Below is a small trained network, with its code and all its weights. Each question gives an input and a target symbol and asks what happens when units are switched off, that is, made to give their printed mean instead of their output.

import numpy as np


def w(rows, s, z=0):
    codes = np.array(rows[::2]) - 128.0
    scale = np.full(codes.shape[1], s)
    scale[-1] = z or s
    return codes * scale


def norm(h):
    return h / np.sqrt((h * h).mean(-1, keepdims=True) + 1e-5)


def f(y):
    return np.maximum(y, 0)


def softmax(a):
    e = np.exp(a - a.max(-1, keepdims=True))
    return e / e.sum(-1, keepdims=True)


def log_softmax(a):
    a = a - a.max(-1, keepdims=True)
    return a - np.log(np.exp(a).sum(-1, keepdims=True))


def net(x, mask):
    ids = ['ΓΔΘΛΠΦΨΩβεζξστ'.index(c) for c in x.split()]
    T = len(ids)
    res = E[ids] + P[:T]
    r = norm(res)
    for j in range(3):
        rows = slice(2 * j, 2 * j + 2)
        q, k, v = (r @ M[0][rows].T for M in (Q, K, V))
        z = softmax(np.where(np.tri(T) > 0, q @ k.T / 2**0.5, -1e9)) @ v
        o = O[0][rows]
        res = res + np.where(mask[j], z, o[:, -1]) @ o[:, :-1]
    y = f(norm(res) @ A[0][:, :-1].T + A[0][:, -1])
    res = res + np.where(mask[3:19], y, B[0][:, -1]) @ B[0][:, :-1]
    return log_softmax(norm(res)[-1] @ U[:, :-1].T + U[:, -1])


Q, K, V, O, A, B = {}, {}, {}, {}, {}, {}
E = w([
[198,101,201,251],'Γ',
[150,159,139,124],'Δ',
[117,35,134,64],'Θ',
[113,107,139,135],'Λ',
[154,149,86,108],'Π',
[110,79,156,167],'Φ',
[100,71,136,150],'Ψ',
[143,73,94,158],'Ω',
[94,182,12,168],'β',
[119,93,124,182],'ε',
[143,139,196,130],'ζ',
[133,127,138,144],'ξ',
[168,139,114,101],'σ',
[79,136,197,145],'τ',
],0.023)
P = w([
[1,161,138,26],'0',
[141,82,169,165],'1',
[140,87,163,176],'2',
[140,125,169,144],'3',
[155,145,159,152],'4',
[147,152,144,167],'5',
[137,133,144,145],'6',
[139,152,143,151],'7',
[139,124,149,149],'8',
[145,135,134,157],'9',
[143,138,134,147],'10',
[135,132,137,150],'11',
[149,124,117,134],'12',
[135,118,128,143],'13',
],0.0097)
Q[0] = w([
[127,163,177,12],'head 1',
[180,2,151,172],'head 1',
[119,179,142,69],'head 2',
[69,147,110,144],'head 2',
[48,132,72,74],'head 3',
[147,82,98,205],'head 3',
],0.025)
K[0] = w([
[250,72,145,137],'head 1',
[48,83,147,34],'head 1',
[201,137,133,168],'head 2',
[149,158,107,154],'head 2',
[169,117,169,211],'head 3',
[37,131,117,87],'head 3',
],0.023)
V[0] = w([
[126,161,249,169],'head 1',
[46,104,117,178],'head 1',
[155,149,174,164],'head 2',
[136,15,132,229],'head 2',
[89,220,95,190],'head 3',
[159,111,76,71],'head 3',
],0.021)
O[0] = w([
[36,105,220,167,140],'head 1',
[67,132,42,160,253],'head 1',
[152,143,194,153,89],'head 2',
[127,43,119,251,181],'head 2',
[86,205,75,158,127],'head 3',
[188,112,131,178,69],'head 3',
],0.016,0.0058)
A[0] = w([
[175,137,103,163,104],'neuron 1',
[146,111,223,133,183],'neuron 2',
[56,172,73,152,115],'neuron 3',
[77,153,205,219,229],'neuron 4',
[146,74,81,117,86],'neuron 5',
[193,187,107,131,109],'neuron 6',
[192,142,108,181,147],'neuron 7',
[160,210,206,61,134],'neuron 8',
[176,123,114,69,77],'neuron 9',
[167,156,141,149,119],'neuron 10',
[144,188,109,115,75],'neuron 11',
[163,46,130,93,105],'neuron 12',
[144,122,119,134,121],'neuron 13',
[150,164,174,15,118],'neuron 14',
[251,183,142,186,253],'neuron 15',
[177,130,174,156,115],'neuron 16',
],0.016,0.0046)
B[0] = w([
[151,138,166,138,156],'neuron 1',
[143,182,116,202,196],'neuron 2',
[128,122,175,53,210],'neuron 3',
[178,151,178,239,253],'neuron 4',
[118,150,144,72,173],'neuron 5',
[72,161,96,140,159],'neuron 6',
[145,134,180,185,173],'neuron 7',
[215,167,138,186,168],'neuron 8',
[92,80,112,114,155],'neuron 9',
[114,155,142,149,143],'neuron 10',
[111,138,91,79,152],'neuron 11',
[124,87,126,55,173],'neuron 12',
[132,127,140,126,139],'neuron 13',
[188,89,167,200,170],'neuron 14',
[100,168,154,253,203],'neuron 15',
[91,143,119,129,166],'neuron 16',
],0.031,0.011)
U = w([
[146,84,120,171,73],'Γ',
[224,156,118,128,68],'Δ',
[190,28,131,109,246],'Θ',
[112,154,151,95,179],'Λ',
[192,158,90,149,106],'Π',
[77,92,124,183,84],'Φ',
[89,86,102,145,149],'Ψ',
[183,68,4,200,89],'Ω',
[118,213,30,136,252],'β',
[27,97,51,192,61],'ε',
[136,159,170,148,135],'ζ',
[186,191,172,90,56],'ξ',
[208,137,107,140,96],'σ',
[62,189,195,121,111],'τ',
],0.011,0.0022)

Each question gives the input, a string of symbols that net reads in full, and the target symbol t.
The units are the heads (2 rows each of Q, K, V and O) and the neurons (one row each of A and B). Each row of codes is followed by its name. A weight is (code - 128) times the scale printed after its matrix; where a second scale follows, it is the last column's (O, A, B and U).
mask holds one flag per unit, heads first, then neurons. A switched-off unit (its flag False) gives its mean, the last column of its rows in O or B, instead of its output. The means were averaged over made-up inputs and are rounded, as every weight is.
A unit's drop is (log p(t) with every unit on - log p(t) with that unit switched off) / (log p(t) with every unit on - log p(t) with every unit switched off).
The circuit of an input: a set's keep is (log p(t) with only the set's units on - log p(t) with every unit switched off) / (log p(t) with every unit on - log p(t) with every unit switched off). Starting from the 12 units with the biggest drops (on a tie, the unit counted first), units are removed one at a time, each time the one whose removal leaves the highest keep (on an exact tie, the one counted first), for as long as the keep stays at least 0.8.
circuit, biggest first: the units of the circuit, biggest drop first
unit that matters most: the unit with the biggest drop
heads that matter: for each layer, one digit per head in row order, 1 if its drop is at least 0.15 and else 0, layers parted by /
drop when u is switched off: that unit's drop, to one decimal
input ξ Ψ ξ ξ, target ξ: heads that matter : 111
input ξ ζ Γ Θ β Λ, target ξ: unit that matters most : head 2
input Θ τ ε ξ Ψ Δ Δ Λ, target Θ: circuit, biggest first : head 3; neuron 12; neuron 4
input τ Π Λ ε τ ε Λ Γ Θ τ ε ξ, target τ: heads that matter : 111
input β τ Δ τ Φ σ Δ β τ Θ ε Γ ε, target β: heads that matter : 100
input ε Θ τ Ω ζ ε σ Φ Δ ζ ξ Φ Λ, target ε: heads that matter : 110
input τ ζ β ε Γ Λ τ τ Ω ε, target τ: circuit, biggest first : head 1; head 2; neuron 3
input Ω ζ Ψ ζ σ Φ, target Ω: circuit, biggest first : head 1; head 2
input β β τ ζ Δ ε Δ Λ, target β: heads that matter : 100
input τ Θ β ε ε Θ β Θ τ β Φ, target τ: heads that matter : 111
input Π ε β Λ Φ ζ Ψ Θ, target Θ: heads that matter : 000
input Ω β ε Ψ Θ ε, target Ω: heads that matter : 110
input Θ ε Φ σ β Θ β Δ σ Ψ Ω, target Θ: drop when neuron 2 is switched off : 0.0
input ε Π Π τ β β σ Φ Λ, target ε: drop when head 1 is switched off : 0.9
input Θ σ ε ξ Ω, target Θ: drop when head 2 is switched off : 0.4
input β Ω τ ε Δ Φ τ Γ Π ζ Γ Π Ψ Φ, target β: unit that matters most : head 1
input β β Θ Ω Λ Φ ξ Φ ξ Λ ζ Ψ, target β: drop when head 1 is switched off : 0.3
